Here is a tiny trained network, its code and every weight. The questions are about switching its units off for an input and a class, where a switched-off unit gives its printed mean instead of its output.

import numpy as np


def w(rows, s, z=0):
    codes = np.array(rows[::2]) - 128.0
    scale = np.full(codes.shape[1], s)
    scale[-1] = z or s
    return codes * scale


def f(y):
    return y / 2 * (1 + np.tanh(0.7978845608 * (y + 0.044715 * y**3)))


def log_softmax(a):
    a = a - a.max(-1, keepdims=True)
    return a - np.log(np.exp(a).sum(-1, keepdims=True))


def net(x, mask):
    res = np.array(x, float).reshape(1, 3) / 4 @ E
    y = f(res @ A[0][:, :-1].T + A[0][:, -1])
    res = res + np.where(mask, y, B[0][:, -1]) @ B[0][:, :-1]
    return log_softmax(res[-1] @ U[:, :-1].T + U[:, -1])


A, B = {}, {}
E = w([
[121,94,118,5],'x0',
[72,22,95,186],'x1',
[46,184,164,122],'x2',
],0.012)
A[0] = w([
[155,163,133,192,33],'N1',
[67,109,168,68,105],'N2',
[138,86,106,45,29],'N3',
[44,172,130,141,76],'N4',
[182,191,135,126,91],'N5',
[201,105,103,138,147],'N6',
[233,104,67,183,129],'N7',
[186,141,134,227,34],'N8',
[99,107,94,142,44],'N9',
[103,63,107,139,84],'N10',
[74,163,162,117,97],'N11',
[249,85,71,131,83],'N12',
[145,84,83,39,28],'N13',
[174,180,119,125,4],'N14',
[94,68,146,163,11],'N15',
[100,92,97,153,71],'N16',
[209,87,156,124,18],'N17',
[62,179,198,64,160],'N18',
[215,192,138,128,71],'N19',
[205,164,157,122,114],'N20',
[167,198,197,130,45],'N21',
[105,73,26,161,132],'N22',
[104,65,149,199,42],'N23',
[182,125,77,139,39],'N24',
[147,171,103,203,57],'N25',
[166,190,109,114,27],'N26',
],0.013,0.0036)
B[0] = w([
[217,61,198,168,179],'N1',
[135,79,140,234,198],'N2',
[144,53,208,227,202],'N3',
[70,210,57,236,201],'N4',
[89,71,53,56,192],'N5',
[78,174,83,226,178],'N6',
[101,155,111,152,215],'N7',
[192,68,157,172,212],'N8',
[100,118,138,62,150],'N9',
[137,91,75,68,188],'N10',
[125,155,42,176,185],'N11',
[59,254,47,223,215],'N12',
[185,50,219,214,212],'N13',
[79,61,167,63,161],'N14',
[61,74,132,87,181],'N15',
[117,130,93,21,173],'N16',
[47,104,118,188,159],'N17',
[137,66,45,194,255],'N18',
[83,52,95,69,206],'N19',
[105,68,75,58,192],'N20',
[84,60,95,124,205],'N21',
[132,59,28,73,222],'N22',
[106,51,115,80,214],'N23',
[40,161,89,155,150],'N24',
[224,35,146,200,195],'N25',
[87,47,133,85,172],'N26',
],0.0073,0.01)
U = w([
[2,189,37,227,109],'0',
[87,72,61,38,120],'1',
[197,70,143,200,122],'2',
[132,154,68,139,253],'3',
[135,169,158,129,96],'4',
[99,146,174,83,100],'5',
[176,165,94,88,96],'6',
],0.012,0.019)

Each question gives the input, the list of numbers given to net, and the class t.
The units are the neurons (one row each of A and B). Each row of codes is followed by its name. A weight is (code - 128) times the scale printed after its matrix; where a second scale follows, it is the last column's (A, B and U).
mask holds one flag per neuron, in row order. A switched-off neuron (its flag False) gives its mean, the last column of its row in B, instead of its output. The means were averaged over made-up inputs and are rounded, as every weight is.
A unit's drop is (log p(t) with every unit on - log p(t) with that unit switched off) / (log p(t) with every unit on - log p(t) with every unit switched off).
The circuit of an input: a set's keep is (log p(t) with only the set's units on - log p(t) with every unit switched off) / (log p(t) with every unit on - log p(t) with every unit switched off). Starting from the 12 units with the biggest drops (on a tie, the unit counted first), units are removed one at a time, each time the one whose removal leaves the highest keep (on an exact tie, the one counted first), for as long as the keep stays at least 0.8.
circuit, biggest first: the units of the circuit, biggest drop first
k most important neurons: the k neurons with the biggest drops, biggest first
drop when u is switched off: that unit's drop, to one decimal
input [-8,6,2], class 2: circuit, biggest first : [N25]
input [-3,0,1], class 3: 4 most important neurons : [N13, N3, N2, N18]
input [8,7,-1], class 2: 3 most important neurons : [N13, N3, N2]
input [-4,-7,-7], class 0: 2 most important neurons : [N12, N6]
input [-7,8,-7], class 1: 3 most important neurons : [N22, N23, N16]
input [0,-6,5], class 1: 2 most important neurons : [N12, N5]
input [4,5,-6], class 0: 2 most important neurons : [N12, N6]
input [8,-5,-7], class 2: 3 most important neurons : [N13, N3, N4]
input [-2,2,-3], class 3: 2 most important neurons : [N4, N18]
input [5,-3,4], class 2: drop when N12 is switched off : 0.3
input [-4,8,6], class 1: drop when N23 is switched off : 0.1
input [-3,4,-3], class 1: drop when N4 is switched off : 0.3
